Below is a small trained network, with its code and all its weights. Each question gives an input and a target symbol and asks what happens when units are switched off, that is, made to give their printed mean instead of their output.

import numpy as np


def w(rows, s, z=0):
    codes = np.array(rows[::2]) - 128.0
    scale = np.full(codes.shape[1], s)
    scale[-1] = z or s
    return codes * scale


def f(y):
    return np.maximum(y, 0)


def softmax(a):
    e = np.exp(a - a.max(-1, keepdims=True))
    return e / e.sum(-1, keepdims=True)


def log_softmax(a):
    a = a - a.max(-1, keepdims=True)
    return a - np.log(np.exp(a).sum(-1, keepdims=True))


def net(x, mask):
    ids = ['βγζλξπσψ'.index(c) for c in x.split()]
    T = len(ids)
    res = E[ids] + P[:T]
    r = res
    for j in range(3):
        rows = slice(2 * j, 2 * j + 2)
        q, k, v = (r @ M[0][rows].T for M in (Q, K, V))
        z = softmax(np.where(np.tri(T) > 0, q @ k.T / 2**0.5, -1e9)) @ v
        o = O[0][rows]
        res = res + np.where(mask[j], z, o[:, -1]) @ o[:, :-1]
    y = f(res @ A[0][:, :-1].T + A[0][:, -1])
    res = res + np.where(mask[3:15], y, B[0][:, -1]) @ B[0][:, :-1]
    return log_softmax(res[-1] @ U[:, :-1].T + U[:, -1])


Q, K, V, O, A, B = {}, {}, {}, {}, {}, {}
E = w([
[134,10,151,160,126,72,197,182,97,103],'β',
[83,144,180,103,54,191,126,110,160,159],'γ',
[115,186,99,203,50,73,143,100,96,140],'ζ',
[101,200,144,148,69,61,171,23,52,98],'λ',
[131,7,142,119,148,164,132,238,145,102],'ξ',
[137,76,88,172,92,106,89,103,53,130],'π',
[133,136,116,54,134,157,125,137,90,59],'σ',
[136,116,156,124,140,152,175,165,89,199],'ψ',
],0.017)
P = w([
[121,155,156,55,124,42,87,255,165,109],'0',
[90,117,65,129,78,181,186,138,162,116],'1',
[38,138,129,111,185,92,123,131,91,144],'2',
[194,194,167,174,161,138,126,144,91,119],'3',
[100,110,65,134,101,178,184,121,189,126],'4',
[39,125,141,105,182,89,111,130,97,155],'5',
[182,153,192,195,133,140,112,127,113,126],'6',
[105,120,65,134,139,183,172,116,210,155],'7',
[35,123,140,107,175,94,99,129,91,153],'8',
[183,134,196,195,120,143,100,118,111,125],'9',
[116,102,66,139,140,181,168,85,236,186],'10',
[36,104,147,96,171,87,101,132,94,150],'11',
],0.012)
Q[0] = w([
[137,153,190,101,135,51,60,174,112,137],'head 0',
[210,164,189,137,132,141,143,114,163,100],'head 0',
[213,110,66,179,133,229,199,42,173,75],'head 1',
[104,145,166,140,107,108,66,130,87,48],'head 1',
[126,183,84,184,45,150,159,119,114,143],'head 2',
[6,163,234,63,140,128,104,134,117,120],'head 2',
],0.021)
K[0] = w([
[129,135,174,135,50,117,110,199,50,78],'head 0',
[120,139,192,121,114,197,152,122,101,196],'head 0',
[153,103,99,160,237,143,129,5,243,128],'head 1',
[160,122,194,150,94,138,74,128,100,54],'head 1',
[132,157,113,139,88,116,157,79,87,229],'head 2',
[90,201,202,59,115,170,98,108,194,46],'head 2',
],0.021)
V[0] = w([
[81,209,147,164,115,99,217,125,148,142],'head 0',
[105,88,55,206,136,101,79,58,123,111],'head 0',
[161,178,22,172,22,245,23,162,225,98],'head 1',
[54,100,52,74,161,57,90,44,91,52],'head 1',
[105,120,119,168,154,201,161,126,48,152],'head 2',
[35,176,70,71,151,153,173,174,114,102],'head 2',
],0.013)
O[0] = w([
[181,128,119,86,123,107,163,102,88,183,191],'head 0',
[102,150,105,141,119,154,171,140,48,80,52],'head 0',
[97,192,67,150,102,119,80,136,124,184,126],'head 1',
[144,160,139,119,246,175,160,68,129,144,15],'head 1',
[104,117,158,97,110,166,108,108,131,139,222],'head 2',
[127,116,96,175,101,121,115,102,120,129,251],'head 2',
],0.012,0.0032)
A[0] = w([
[179,122,160,72,147,137,102,116,136,124,64],'neuron 0',
[71,90,129,148,166,102,111,78,75,148,150],'neuron 1',
[153,101,70,121,108,214,112,135,157,149,133],'neuron 2',
[61,107,111,145,176,150,171,109,105,128,1],'neuron 3',
[237,252,176,80,151,104,118,234,123,93,73],'neuron 4',
[214,187,175,195,89,125,100,195,87,107,118],'neuron 5',
[125,82,151,171,175,111,116,166,73,173,168],'neuron 6',
[31,130,129,122,176,119,118,138,79,154,124],'neuron 7',
[186,150,91,149,121,217,100,149,144,162,87],'neuron 8',
[172,164,65,59,138,118,119,133,178,88,66],'neuron 9',
[126,157,172,140,143,78,69,166,106,77,27],'neuron 10',
[135,142,142,87,201,100,83,116,141,167,110],'neuron 11',
],0.013,0.004)
B[0] = w([
[127,191,37,166,164,79,97,91,110,153,203],'neuron 0',
[148,109,162,86,167,175,136,246,187,125,250],'neuron 1',
[178,187,162,131,232,204,168,135,83,133,210],'neuron 2',
[59,148,106,12,143,97,48,142,169,103,226],'neuron 3',
[52,144,166,146,3,203,21,192,151,156,180],'neuron 4',
[166,109,103,137,244,95,184,58,153,70,216],'neuron 5',
[112,193,132,124,74,139,123,54,126,130,216],'neuron 6',
[107,54,171,184,136,62,113,86,127,187,239],'neuron 7',
[111,74,173,133,74,63,108,118,160,49,198],'neuron 8',
[154,98,174,141,131,99,158,70,86,153,140],'neuron 9',
[165,216,102,109,88,183,150,95,72,178,183],'neuron 10',
[137,122,115,136,72,169,173,197,102,66,176],'neuron 11',
],0.011)
U = w([
[86,59,121,82,20,118,125,136,130,22,60],'β',
[110,230,128,105,14,147,4,123,165,69,151],'γ',
[80,118,20,160,109,85,123,147,138,132,235],'ζ',
[140,163,71,53,117,134,104,150,161,89,85],'λ',
[124,132,104,198,135,153,132,241,195,61,121],'ξ',
[69,102,141,117,129,97,35,150,131,104,4],'π',
[240,114,244,148,180,112,14,43,114,60,251],'σ',
[173,49,154,113,117,165,93,189,64,234,172],'ψ',
],0.0043,0.0019)

Each question gives the input, a string of symbols that net reads in full, and the target symbol t.
The units are the heads (2 rows each of Q, K, V and O) and the neurons (one row each of A and B). Each row of codes is followed by its name. A weight is (code - 128) times the scale printed after its matrix; where a second scale follows, it is the last column's (O, A, B and U).
mask holds one flag per unit, heads first, then neurons. A switched-off unit (its flag False) gives its mean, the last column of its rows in O or B, instead of its output. The means were averaged over made-up inputs and are rounded, as every weight is.
A unit's drop is (log p(t) with every unit on - log p(t) with that unit switched off) / (log p(t) with every unit on - log p(t) with every unit switched off).
The circuit of an input: a set's keep is (log p(t) with only the set's units on - log p(t) with every unit switched off) / (log p(t) with every unit on - log p(t) with every unit switched off). Starting from the 12 units with the biggest drops (on a tie, the unit counted first), units are removed one at a time, each time the one whose removal leaves the highest keep (on an exact tie, the one counted first), for as long as the keep stays at least 0.8.
units of the circuit, in order: the units of the circuit, biggest drop first
k most important neurons: the k neurons with the biggest drops, biggest first
which heads matter: for each layer, one digit per head in row order, 1 if its drop is at least 0.15 and else 0, layers parted by /
input ψ γ π ψ ψ ψ ξ, target γ: units of the circuit, in order => [head 2; neuron 4; neuron 6]
input ξ λ π ξ π σ ψ ψ γ β, target γ: units of the circuit, in order => [head 2; neuron 4; neuron 6]
input π ξ ψ ζ π β, target π: units of the circuit, in order => [neuron 3; head 1; head 0; neuron 7]
input π ψ ξ ζ β ζ ψ π π ψ λ γ, target π: which heads matter => 110
input ψ γ π γ γ λ, target β: units of the circuit, in order => [head 1]
input σ ψ ψ π β γ, target ξ: which heads matter => 110
input π π λ, target π: which heads matter => 110
input ξ ξ γ ξ γ λ, target γ: which heads matter => 110
input γ λ λ γ π π π ψ σ β σ ξ, target ζ: which heads matter => 011
input γ ζ γ σ π π ζ ψ σ, target ζ: which heads matter => 011
input γ γ λ, target ζ: units of the circuit, in order => [head 1; head 2; neuron 5]
input σ σ β π ζ λ π ζ λ, target ξ: 2 most important neurons => [neuron 1; neuron 11]
input λ π ψ, target λ: units of the circuit, in order => [head 1; neuron 3; neuron 0; neuron 11]
input σ σ β, target ξ: units of the circuit, in order => [head 0; head 1; neuron 11]
input λ π γ ψ π γ ψ σ γ ξ λ, target λ: units of the circuit, in order => [head 1; neuron 3; head 0; neuron 1]
input π ζ π β π π σ, target γ: which heads matter => 001
input σ π γ σ π λ γ ζ σ π π ξ, target ξ: units of the circuit, in order => [head 0; head 1; neuron 11]
input ζ ψ β, target ψ: which heads matter => 100
input ζ γ π ξ γ π, target ψ: 2 most important neurons => [neuron 1; neuron 3]
input σ ψ γ σ β ψ, target ξ: units of the circuit, in order => [head 0; neuron 11; head 1]
input ψ λ ξ ξ π π ξ ψ σ ζ σ, target σ: 2 most important neurons => [neuron 2; neuron 9]
input π ψ ζ ξ ψ, target ψ: 2 most important neurons => [neuron 2; neuron 3]
input γ ξ β π γ π ψ, target γ: which heads matter => 101
input π π γ π σ ψ, target π: which heads matter => 110
